Below is a small trained network, with its code and all its weights. Each question gives an input and a target symbol and asks what happens when units are switched off, that is, made to give their printed mean instead of their output.

import numpy as np


def w(rows, s, z=0):
    codes = np.array(rows[::2]) - 128.0
    scale = np.full(codes.shape[1], s)
    scale[-1] = z or s
    return codes * scale


def norm(h):
    return h / np.sqrt((h * h).mean(-1, keepdims=True) + 1e-5)


def f(y):
    return y / 2 * (1 + np.tanh(0.7978845608 * (y + 0.044715 * y**3)))


def softmax(a):
    e = np.exp(a - a.max(-1, keepdims=True))
    return e / e.sum(-1, keepdims=True)


def log_softmax(a):
    a = a - a.max(-1, keepdims=True)
    return a - np.log(np.exp(a).sum(-1, keepdims=True))


def net(x, mask):
    ids = ['αγζηθμστ'.index(c) for c in x.split()]
    T = len(ids)
    res = E[ids] + P[:T]
    r = norm(res)
    for j in range(2):
        rows = slice(2 * j, 2 * j + 2)
        q, k, v = (r @ M[0][rows].T for M in (Q, K, V))
        z = softmax(np.where(np.tri(T) > 0, q @ k.T / 2**0.5, -1e9)) @ v
        o = O[0][rows]
        res = res + np.where(mask[j], z, o[:, -1]) @ o[:, :-1]
    y = f(norm(res) @ A[0][:, :-1].T + A[0][:, -1])
    res = res + np.where(mask[2:6], y, B[0][:, -1]) @ B[0][:, :-1]
    return log_softmax(norm(res)[-1] @ U[:, :-1].T + U[:, -1])


Q, K, V, O, A, B = {}, {}, {}, {}, {}, {}
E = w([
[112,124,199,129],'α',
[229,92,84,93],'γ',
[176,198,155,3],'ζ',
[176,116,102,117],'η',
[87,60,97,139],'θ',
[171,104,148,153],'μ',
[155,103,109,76],'σ',
[174,110,123,93],'τ',
],0.016)
P = w([
[179,106,19,144],'0',
[137,48,133,95],'1',
[137,168,3,160],'2',
[103,58,149,101],'3',
[117,175,6,150],'4',
[88,66,152,103],'5',
[108,178,14,152],'6',
[72,69,167,101],'7',
[100,184,21,154],'8',
[55,72,168,102],'9',
],0.0046)
Q[0] = w([
[111,216,110,180],'head 0',
[131,198,4,144],'head 0',
[94,48,179,148],'head 1',
[123,182,66,190],'head 1',
],0.016)
K[0] = w([
[180,210,250,139],'head 0',
[208,97,162,89],'head 0',
[73,196,127,188],'head 1',
[171,52,72,170],'head 1',
],0.015)
V[0] = w([
[221,173,128,93],'head 0',
[117,28,82,131],'head 0',
[186,87,79,119],'head 1',
[220,254,154,97],'head 1',
],0.0091)
O[0] = w([
[159,98,152,13,232],'head 0',
[2,106,153,110,253],'head 0',
[151,202,123,205,253],'head 1',
[30,202,81,138,163],'head 1',
],0.0083,0.0067)
A[0] = w([
[83,152,100,104,255],'neuron 0',
[135,148,128,49,109],'neuron 1',
[155,147,1,110,219],'neuron 2',
[197,246,127,169,168],'neuron 3',
],0.011,0.0038)
B[0] = w([
[92,44,118,113,189],'neuron 0',
[140,160,6,215,203],'neuron 1',
[96,184,255,126,255],'neuron 2',
[162,29,42,177,178],'neuron 3',
],0.0083,0.0094)
U = w([
[75,182,83,250,2],'α',
[17,159,150,79,144],'γ',
[120,71,241,125,41],'ζ',
[164,185,176,144,226],'η',
[103,20,168,81,164],'θ',
[136,155,49,129,55],'μ',
[41,76,203,234,136],'σ',
[152,49,85,183,142],'τ',
],0.014,0.0033)

Each question gives the input, a string of symbols that net reads in full, and the target symbol t.
The units are the heads (2 rows each of Q, K, V and O) and the neurons (one row each of A and B). Each row of codes is followed by its name. A weight is (code - 128) times the scale printed after its matrix; where a second scale follows, it is the last column's (O, A, B and U).
mask holds one flag per unit, heads first, then neurons. A switched-off unit (its flag False) gives its mean, the last column of its rows in O or B, instead of its output. The means were averaged over made-up inputs and are rounded, as every weight is.
A unit's drop is (log p(t) with every unit on - log p(t) with that unit switched off) / (log p(t) with every unit on - log p(t) with every unit switched off).
The circuit of an input: a set's keep is (log p(t) with only the set's units on - log p(t) with every unit switched off) / (log p(t) with every unit on - log p(t) with every unit switched off). Starting from all 6 units, units are removed one at a time, each time the one whose removal leaves the highest keep (on an exact tie, the one counted first), for as long as the keep stays at least 0.8.
circuit, biggest first: the units of the circuit, biggest drop first
most important unit: the unit with the biggest drop
top k neurons: the k neurons with the biggest drops, biggest first
heads that matter: for each layer, one digit per head in row order, 1 if its drop is at least 0.15 and else 0, layers parted by /
drop of u: that unit's drop, to one decimal
input τ ζ ζ θ τ θ σ σ θ, target θ: top 3 neurons -> [neuron 1; neuron 2; neuron 3]
input τ γ η γ γ σ σ σ ζ, target μ: most important unit -> neuron 1
input θ σ μ γ γ τ γ τ, target σ: circuit, biggest first -> [neuron 1; head 1]
input σ μ α γ η τ θ, target θ: circuit, biggest first -> [head 1; neuron 1]
input γ η γ γ τ τ, target μ: circuit, biggest first -> [neuron 2; neuron 1]
input γ σ μ τ τ, target α: circuit, biggest first -> [neuron 1; head 0; neuron 2]
input σ σ τ μ γ α τ, target α: circuit, biggest first -> [neuron 1; head 1; neuron 2; neuron 3]
input γ α η, target σ: top 3 neurons -> [neuron 2; neuron 3; neuron 1]
input θ μ τ μ η σ, target σ: heads that matter -> 10
input σ η τ η, target α: heads that matter -> 11
input σ γ α, target ζ: circuit, biggest first -> [neuron 1; head 1; head 0]
input τ γ γ μ τ γ μ γ, target η: heads that matter -> 01
input γ σ γ α μ η, target θ: top 2 neurons -> [neuron 3; neuron 2]
input τ μ τ μ μ σ α γ σ τ, target θ: most important unit -> head 1
input γ μ μ μ, target ζ: top 3 neurons -> [neuron 1; neuron 3; neuron 0]
input α γ τ μ, target θ: drop of neuron 2 -> 0.2
input μ τ τ σ θ γ μ γ η σ, target σ: drop of neuron 1 -> 0.1
input τ τ γ σ, target τ: drop of neuron 3 -> -0.2
input γ ζ γ γ τ γ, target γ: drop of neuron 2 -> 0.1
input τ ζ η θ γ γ μ γ, target σ: most important unit -> head 0
